Below is a small trained network, with its code and all its weights. Each question gives an input and a class and asks what happens when units are switched off, that is, made to give their printed mean instead of their output.

import numpy as np


def w(rows, s, z=0):
    codes = np.array(rows[::2]) - 128.0
    scale = np.full(codes.shape[1], s)
    scale[-1] = z or s
    return codes * scale


def norm(h):
    return h / np.sqrt((h * h).mean(-1, keepdims=True) + 1e-5)


def f(y):
    return np.maximum(y, 0)


def log_softmax(a):
    a = a - a.max(-1, keepdims=True)
    return a - np.log(np.exp(a).sum(-1, keepdims=True))


def net(x, mask):
    res = np.array(x, float).reshape(1, 6) / 4 @ E
    u = 0
    for l in range(4):
        y = f(norm(res) @ A[l][:, :-1].T + A[l][:, -1])
        res = res + np.where(mask[u : u + 6], y, B[l][:, -1]) @ B[l][:, :-1]
        u += 6
    return log_softmax(norm(res)[-1] @ U[:, :-1].T + U[:, -1])


A, B = {}, {}
E = w([
[157,149,91,134,117,134],'x0',
[146,84,118,128,127,139],'x1',
[132,133,145,125,138,122],'x2',
[93,146,74,99,232,245],'x3',
[151,125,163,121,152,115],'x4',
[127,105,88,3,99,6],'x5',
],0.0074)
A[0] = w([
[107,122,82,43,210,141,2],'0.n0',
[72,103,169,233,80,83,101],'0.n1',
[3,93,113,120,129,87,143],'0.n2',
[167,77,76,145,121,84,187],'0.n3',
[102,104,43,40,185,12,136],'0.n4',
[102,144,103,33,192,158,35],'0.n5',
],0.0067,0.0035)
B[0] = w([
[99,55,24,100,130,131,178],'0.n0',
[169,79,106,187,148,129,186],'0.n1',
[167,180,132,124,112,151,175],'0.n2',
[110,184,192,143,167,107,185],'0.n3',
[157,132,72,19,137,85,254],'0.n4',
[125,106,7,123,186,154,181],'0.n5',
],0.011,0.0063)
A[1] = w([
[114,68,91,4,100,49,206],'1.n0',
[48,199,133,31,221,132,135],'1.n1',
[151,156,158,125,80,10,3],'1.n2',
[122,192,176,249,12,67,79],'1.n3',
[36,134,76,56,247,254,177],'1.n4',
[104,115,43,225,173,225,252],'1.n5',
],0.0059,0.0026)
B[1] = w([
[58,117,51,102,85,110,244],'1.n0',
[169,93,120,120,77,135,191],'1.n1',
[49,144,114,144,81,115,170],'1.n2',
[197,112,164,135,184,121,177],'1.n3',
[163,128,123,37,137,197,250],'1.n4',
[100,116,255,114,121,84,255],'1.n5',
],0.0098,0.0076)
A[2] = w([
[73,155,122,108,178,169,161],'2.n0',
[173,108,145,53,137,190,50],'2.n1',
[50,107,77,127,40,1,137],'2.n2',
[66,139,87,78,169,153,3],'2.n3',
[103,124,120,247,229,115,146],'2.n4',
[140,55,179,41,173,131,189],'2.n5',
],0.0092,0.0027)
B[2] = w([
[102,67,104,179,242,132,178],'2.n0',
[101,83,100,179,181,134,203],'2.n1',
[38,140,178,217,178,150,254],'2.n2',
[171,133,117,129,129,69,180],'2.n3',
[199,127,173,67,35,75,172],'2.n4',
[165,253,120,213,88,159,244],'2.n5',
],0.0079,0.008)
A[3] = w([
[171,77,98,133,142,152,156],'3.n0',
[181,110,247,191,43,55,169],'3.n1',
[71,99,115,130,173,64,179],'3.n2',
[117,155,161,129,14,51,254],'3.n3',
[76,138,143,177,149,208,76],'3.n4',
[94,141,79,149,137,188,240],'3.n5',
],0.011,0.0044)
B[3] = w([
[100,132,131,119,95,72,158],'3.n0',
[134,89,37,45,127,105,247],'3.n1',
[41,208,120,152,133,181,188],'3.n2',
[141,128,253,220,68,118,227],'3.n3',
[147,122,132,197,153,162,179],'3.n4',
[174,128,176,141,126,117,199],'3.n5',
],0.013,0.011)
U = w([
[209,66,179,155,56,81,190],'0',
[25,197,166,206,48,99,21],'1',
[221,117,165,195,215,250,8],'2',
[94,160,25,90,172,163,249],'3',
],0.016,0.0021)

Each question gives the input, the list of numbers given to net, and the class t.
The units are the neurons (one row each of A and B). Each row of codes is followed by its name. A weight is (code - 128) times the scale printed after its matrix; where a second scale follows, it is the last column's (A, B and U).
mask holds one flag per neuron, layer by layer. A switched-off neuron (its flag False) gives its mean, the last column of its row in B, instead of its output. The means were averaged over made-up inputs and are rounded, as every weight is.
A unit's drop is (log p(t) with every unit on - log p(t) with that unit switched off) / (log p(t) with every unit on - log p(t) with every unit switched off).
unit that matters most: the unit with the biggest drop
top k neurons: the k neurons with the biggest drops, biggest first
top k neurons in layer l: the k neurons of layer l with the biggest drops, biggest first
drop when u is switched off: that unit's drop, to one decimal
input [-1,3,-1,0,-2,4], class 1: unit that matters most : 3.n1
input [-3,2,5,0,7,-7], class 0: top 3 neurons : [0.n4; 2.n4; 1.n4]
input [3,-3,5,2,1,0], class 2: top 2 neurons : [0.n4; 2.n5]
input [6,-7,3,0,-7,-7], class 0: top 2 neurons : [0.n4; 2.n4]
input [-1,-5,-5,4,6,0], class 2: top 3 neurons : [0.n4; 3.n1; 2.n5]
input [0,1,4,-7,-1,1], class 1: top 3 neurons : [1.n2; 2.n2; 3.n2]
input [0,-1,-3,0,-2,8], class 1: top 2 neurons in layer 3 : [3.n1; 3.n3]
input [2,0,3,2,3,0], class 2: top 3 neurons : [0.n4; 2.n5; 3.n1]
input [-1,7,6,0,-5,3], class 1: top 3 neurons : [3.n1; 0.n5; 1.n4]
input [2,-7,-7,-2,4,0], class 0: top 2 neurons : [0.n4; 1.n3]
input [2,2,5,-7,0,1], class 1: top 2 neurons : [1.n2; 2.n2]
input [8,0,-4,-4,-7,-1], class 0: top 2 neurons : [0.n4; 1.n3]
input [2,-4,-1,5,-6,0], class 2: top 2 neurons : [0.n4; 3.n1]
input [6,8,-3,5,-6,-1], class 2: top neuron : [0.n4]
input [-7,-6,5,2,3,0], class 2: drop when 0.n4 is switched off : 0.7
input [4,-4,-7,-2,-7,-1], class 0: drop when 0.n4 is switched off : 1.4
